Below are the code and all the weights of a small trained network. Each question names an input and a target symbol and asks about switching units off, where a switched-off unit gives its printed mean instead of its output.

import numpy as np


def w(rows, s, z=0):
    codes = np.array(rows[::2]) - 128.0
    scale = np.full(codes.shape[1], s)
    scale[-1] = z or s
    return codes * scale


def f(y):
    return np.maximum(y, 0)


def softmax(a):
    e = np.exp(a - a.max(-1, keepdims=True))
    return e / e.sum(-1, keepdims=True)


def log_softmax(a):
    a = a - a.max(-1, keepdims=True)
    return a - np.log(np.exp(a).sum(-1, keepdims=True))


def net(x, mask):
    ids = ['αδεπφψ'.index(c) for c in x.split()]
    T = len(ids)
    res = E[ids] + P[:T]
    q, k, v = (res @ M[0].T for M in (Q, K, V))
    z = softmax(np.where(np.tri(T) > 0, q @ k.T / 4**0.5, -1e9)) @ v
    res = res + np.where(mask[0], z, O[0][:, -1]) @ O[0][:, :-1]
    y = f(res @ A[0][:, :-1].T + A[0][:, -1])
    res = res + np.where(mask[1:17], y, B[0][:, -1]) @ B[0][:, :-1]
    return log_softmax(res[-1] @ U[:, :-1].T + U[:, -1])


Q, K, V, O, A, B = {}, {}, {}, {}, {}, {}
E = w([
[65,113,99,96,183,71,120,86,160,124],'α',
[114,77,74,147,171,140,120,131,87,104],'δ',
[168,123,195,156,130,83,114,119,83,209],'ε',
[91,49,143,84,127,93,179,114,126,142],'π',
[110,196,175,163,172,162,202,132,137,100],'φ',
[156,155,250,66,71,73,142,141,210,97],'ψ',
],0.024)
P = w([
[65,119,136,42,114,190,48,185,125,157],'0',
[65,116,224,200,156,148,99,76,88,91],'1',
[148,131,99,70,200,156,107,176,140,157],'2',
[91,154,183,186,124,136,120,71,123,103],'3',
[155,157,107,50,185,103,138,146,41,120],'4',
[65,217,144,134,81,120,126,61,66,75],'5',
[85,159,93,81,104,82,150,248,91,144],'6',
[61,159,179,200,66,99,144,144,135,120],'7',
[154,115,46,108,175,81,199,184,150,120],'8',
[105,182,106,200,81,125,174,79,186,97],'9',
[147,121,82,88,188,112,38,166,93,60],'10',
],0.012)
Q[0] = w([
[245,137,94,41,254,93,162,197,147,145],'H1',
[64,201,58,96,142,42,140,210,38,157],'H1',
[186,85,87,179,165,135,180,89,211,175],'H1',
[95,149,87,113,4,240,103,230,228,231],'H1',
],0.018)
K[0] = w([
[145,102,192,148,49,134,230,242,150,102],'H1',
[154,204,70,83,65,78,193,107,32,109],'H1',
[49,91,155,194,117,129,104,213,122,145],'H1',
[72,142,240,25,134,173,108,151,6,79],'H1',
],0.018)
V[0] = w([
[108,105,151,98,96,170,253,103,113,194],'H1',
[140,197,155,143,129,81,77,185,118,117],'H1',
[137,86,106,132,101,93,73,88,88,177],'H1',
[100,192,113,148,159,121,133,106,81,219],'H1',
],0.011)
O[0] = w([
[181,51,227,128,174,112,171,139,82,163,254],'H1',
[155,186,134,129,99,162,62,149,176,180,134],'H1',
[139,45,108,135,141,88,68,97,66,57,34],'H1',
[154,1,175,192,225,155,141,92,165,120,232],'H1',
],0.0083,0.0015)
A[0] = w([
[109,138,99,165,141,203,128,141,79,85,147],'N1',
[126,162,47,116,173,157,158,195,94,168,129],'N2',
[72,180,130,232,150,150,117,70,122,144,150],'N3',
[43,128,146,145,103,93,100,17,134,214,142],'N4',
[138,227,134,168,152,93,94,144,111,177,213],'N5',
[168,84,40,98,166,65,87,168,94,173,205],'N6',
[176,112,182,58,93,136,163,121,132,141,111],'N7',
[122,123,165,240,82,139,138,46,101,148,1],'N8',
[169,154,60,167,174,23,157,147,95,91,139],'N9',
[107,71,95,133,116,202,163,144,91,149,105],'N10',
[89,197,154,209,147,25,121,50,133,224,108],'N11',
[167,91,117,40,147,114,77,166,115,213,146],'N12',
[165,134,62,255,136,49,40,56,117,167,89],'N13',
[187,83,98,192,115,66,154,112,73,92,126],'N14',
[199,132,118,143,161,122,127,202,49,116,131],'N15',
[162,89,117,10,134,167,149,229,106,139,174],'N16',
],0.0099,0.0033)
B[0] = w([
[147,121,190,145,124,120,154,123,178,211,190],'N1',
[114,123,147,128,108,119,40,107,151,136,205],'N2',
[160,106,121,113,165,104,148,165,67,55,216],'N3',
[168,113,112,123,143,163,175,149,165,216,221],'N4',
[161,60,82,157,139,98,171,100,101,163,236],'N5',
[103,155,150,116,8,123,163,118,103,105,242],'N6',
[68,122,104,159,105,153,46,106,127,154,221],'N7',
[104,126,63,40,42,119,133,102,125,115,199],'N8',
[137,104,186,151,137,169,82,126,129,137,216],'N9',
[90,190,146,146,122,116,106,111,131,123,186],'N10',
[104,138,150,72,120,163,55,144,133,53,247],'N11',
[137,165,131,184,161,123,193,141,95,80,246],'N12',
[139,176,132,203,158,101,92,134,155,207,234],'N13',
[156,172,76,135,107,128,178,147,113,109,254],'N14',
[79,108,110,85,165,126,126,127,192,124,207],'N15',
[199,105,117,88,180,143,99,131,131,87,253],'N16',
],0.013,0.01)
U = w([
[116,84,120,140,244,187,97,177,133,159,176],'α',
[133,159,122,253,152,93,153,141,68,173,152],'δ',
[216,131,42,88,131,109,76,175,72,169,93],'ε',
[71,66,44,113,136,151,211,112,125,214,253],'π',
[148,109,118,119,145,140,151,175,49,63,48],'φ',
[78,118,157,120,86,140,58,104,116,135,103],'ψ',
],0.0051,0.002)

Each question gives the input, a string of symbols that net reads in full, and the target symbol t.
The units are the heads (4 rows each of Q, K, V and O) and the neurons (one row each of A and B). Each row of codes is followed by its name. A weight is (code - 128) times the scale printed after its matrix; where a second scale follows, it is the last column's (O, A, B and U).
mask holds one flag per unit, heads first, then neurons. A switched-off unit (its flag False) gives its mean, the last column of its rows in O or B, instead of its output. The means were averaged over made-up inputs and are rounded, as every weight is.
A unit's drop is (log p(t) with every unit on - log p(t) with that unit switched off) / (log p(t) with every unit on - log p(t) with every unit switched off).
The circuit of an input: a set's keep is (log p(t) with only the set's units on - log p(t) with every unit switched off) / (log p(t) with every unit on - log p(t) with every unit switched off). Starting from the 12 units with the biggest drops (on a tie, the unit counted first), units are removed one at a time, each time the one whose removal leaves the highest keep (on an exact tie, the one counted first), for as long as the keep stays at least 0.8.
circuit, biggest first: the units of the circuit, biggest drop first
unit that matters most: the unit with the biggest drop
top k neurons: the k neurons with the biggest drops, biggest first
drop of u: that unit's drop, to one decimal
input ε ε δ ε δ π δ, target φ: circuit, biggest first	(H1; N6)
input ψ π δ π ε, target φ: circuit, biggest first	(H1; N12; N13)
input ε φ δ π α, target φ: circuit, biggest first	(H1; N6; N13)
input ε π δ ψ ψ π π, target ε: circuit, biggest first	(H1; N16)
input ψ δ δ ε φ δ, target δ: circuit, biggest first	(H1; N11; N1; N13)
input ψ ψ ψ π δ ψ α δ ε ε φ, target α: circuit, biggest first	(N6; H1)
input φ δ π, target α: circuit, biggest first	(H1; N16; N6)
input α δ δ, target ψ: unit that matters most	N6
input α π δ δ α, target ψ: top 2 neurons	(N6; N9)
input φ ψ α φ, target φ: top 2 neurons	(N3; N13)
input π ψ δ, target ε: top 2 neurons	(N16; N2)
input δ δ α, target ψ: top 2 neurons	(N6; N5)
input ψ π π φ, target φ: top 3 neurons	(N3; N13; N4)
input ψ φ ε δ ε, target δ: top 3 neurons	(N13; N12; N16)
input ψ δ δ δ φ φ ε δ, target δ: top neuron	(N11)
input α ε ε π ψ ε, target ε: drop of H1	0.1
input φ ε π ψ π, target ε: drop of N2	0.1
input φ δ π ε ψ ε ψ φ α, target ε: drop of H1	2.4
input ε φ α φ ψ ε ε ψ φ, target ε: drop of H1	1.6
input π δ ψ π δ α δ δ π δ α, target φ: top 2 neurons	(N6; N13)
